Below is a small trained network, with its code and all its weights. Each question gives an input and a class and asks what happens when units are switched off, that is, made to give their printed mean instead of their output.

import numpy as np


def w(rows, s, z=0):
    codes = np.array(rows[::2]) - 128.0
    scale = np.full(codes.shape[1], s)
    scale[-1] = z or s
    return codes * scale


def norm(h):
    return h / np.sqrt((h * h).mean(-1, keepdims=True) + 1e-5)


def f(y):
    return y / 2 * (1 + np.tanh(0.7978845608 * (y + 0.044715 * y**3)))


def log_softmax(a):
    a = a - a.max(-1, keepdims=True)
    return a - np.log(np.exp(a).sum(-1, keepdims=True))


def net(x, mask):
    res = np.array(x, float).reshape(1, 2) / 4 @ E
    u = 0
    for l in range(4):
        y = f(norm(res) @ A[l][:, :-1].T + A[l][:, -1])
        res = res + np.where(mask[u : u + 6], y, B[l][:, -1]) @ B[l][:, :-1]
        u += 6
    return log_softmax(norm(res)[-1] @ U[:, :-1].T + U[:, -1])


A, B = {}, {}
E = w([
[33,72,247,68],'x0',
[133,22,139,132],'x1',
],0.0013)
A[0] = w([
[45,69,252,89,1],'0.n1',
[113,125,116,120,135],'0.n2',
[150,107,122,154,110],'0.n3',
[115,128,104,123,92],'0.n4',
[122,143,125,170,24],'0.n5',
[126,135,121,137,127],'0.n6',
],0.0022,0.00065)
B[0] = w([
[4,224,172,161,254],'0.n1',
[137,126,160,174,131],'0.n2',
[102,103,109,126,127],'0.n3',
[137,134,134,127,113],'0.n4',
[130,144,123,138,87],'0.n5',
[159,134,150,110,127],'0.n6',
],0.0013,0.00076)
A[1] = w([
[100,114,138,124,103],'1.n1',
[142,131,125,123,62],'1.n2',
[160,239,101,152,20],'1.n3',
[46,83,203,103,113],'1.n4',
[93,121,103,160,254],'1.n5',
[5,201,214,83,131],'1.n6',
],0.0031,0.00079)
B[1] = w([
[135,154,144,158,129],'1.n1',
[118,126,119,123,115],'1.n2',
[172,186,162,22,149],'1.n3',
[74,211,127,83,201],'1.n4',
[166,117,182,72,159],'1.n5',
[124,3,97,153,252],'1.n6',
],0.0023,0.0019)
A[2] = w([
[132,151,132,118,40],'2.n1',
[132,156,122,123,41],'2.n2',
[101,165,112,144,3],'2.n3',
[89,150,141,125,170],'2.n4',
[142,185,80,158,136],'2.n5',
[2,109,219,111,154],'2.n6',
],0.0063,0.00082)
B[2] = w([
[119,143,123,150,122],'2.n1',
[115,140,140,131,122],'2.n2',
[114,137,115,169,118],'2.n3',
[131,119,80,137,137],'2.n4',
[38,121,191,107,146],'2.n5',
[76,105,106,3,253],'2.n6',
],0.0044,0.006)
A[3] = w([
[126,133,117,121,78],'3.n1',
[136,255,124,126,47],'3.n2',
[129,171,139,116,95],'3.n3',
[140,171,72,145,11],'3.n4',
[135,137,120,141,100],'3.n5',
[95,98,123,124,68],'3.n6',
],0.0066,0.0011)
B[3] = w([
[92,103,182,144,124],'3.n1',
[252,189,212,79,254],'3.n2',
[165,118,149,116,152],'3.n3',
[65,106,177,97,116],'3.n4',
[115,96,131,117,113],'3.n5',
[123,200,146,113,143],'3.n6',
],0.0034,0.002)
U = w([
[64,156,156,209,72],'0',
[157,56,67,217,208],'1',
[49,95,110,10,193],'2',
[98,158,120,178,1],'3',
[202,195,195,96,212],'4',
[97,149,128,180,20],'5',
[92,150,126,180,4],'6',
],0.014,0.0062)

Each question gives the input, the list of numbers given to net, and the class t.
The units are the neurons (one row each of A and B). Each row of codes is followed by its name. A weight is (code - 128) times the scale printed after its matrix; where a second scale follows, it is the last column's (A, B and U).
mask holds one flag per neuron, layer by layer. A switched-off neuron (its flag False) gives its mean, the last column of its row in B, instead of its output. The means were averaged over made-up inputs and are rounded, as every weight is.
A unit's drop is (log p(t) with every unit on - log p(t) with that unit switched off) / (log p(t) with every unit on - log p(t) with every unit switched off).
The circuit of an input: a set's keep is (log p(t) with only the set's units on - log p(t) with every unit switched off) / (log p(t) with every unit on - log p(t) with every unit switched off). Starting from the 12 units with the biggest drops (on a tie, the unit counted first), units are removed one at a time, each time the one whose removal leaves the highest keep (on an exact tie, the one counted first), for as long as the keep stays at least 0.8.
circuit, biggest first: the units of the circuit, biggest drop first
k most important neurons: the k neurons with the biggest drops, biggest first
drop of u: that unit's drop, to one decimal
input [-1,7], class 1: 2 most important neurons -> (2.n6; 3.n2)
input [-4,8], class 1: circuit, biggest first -> (2.n6)
input [-1,1], class 1: circuit, biggest first -> (2.n6; 3.n2)
input [0,0], class 0: 4 most important neurons -> (0.n1; 2.n6; 1.n6; 1.n3)
input [-5,-8], class 4: circuit, biggest first -> (2.n6; 3.n2)
input [-4,0], class 4: 2 most important neurons -> (1.n6; 2.n6)
input [-7,0], class 4: 2 most important neurons -> (2.n6; 1.n6)
input [-2,-1], class 4: 2 most important neurons -> (1.n6; 2.n6)
input [-7,-6], class 4: 2 most important neurons -> (2.n6; 3.n2)
input [0,-5], class 4: 2 most important neurons -> (2.n6; 1.n3)
input [-6,7], class 1: drop of 2.n6 -> 0.9
input [-8,-3], class 4: drop of 2.n6 -> 0.7
input [-1,-7], class 4: drop of 2.n6 -> 0.8
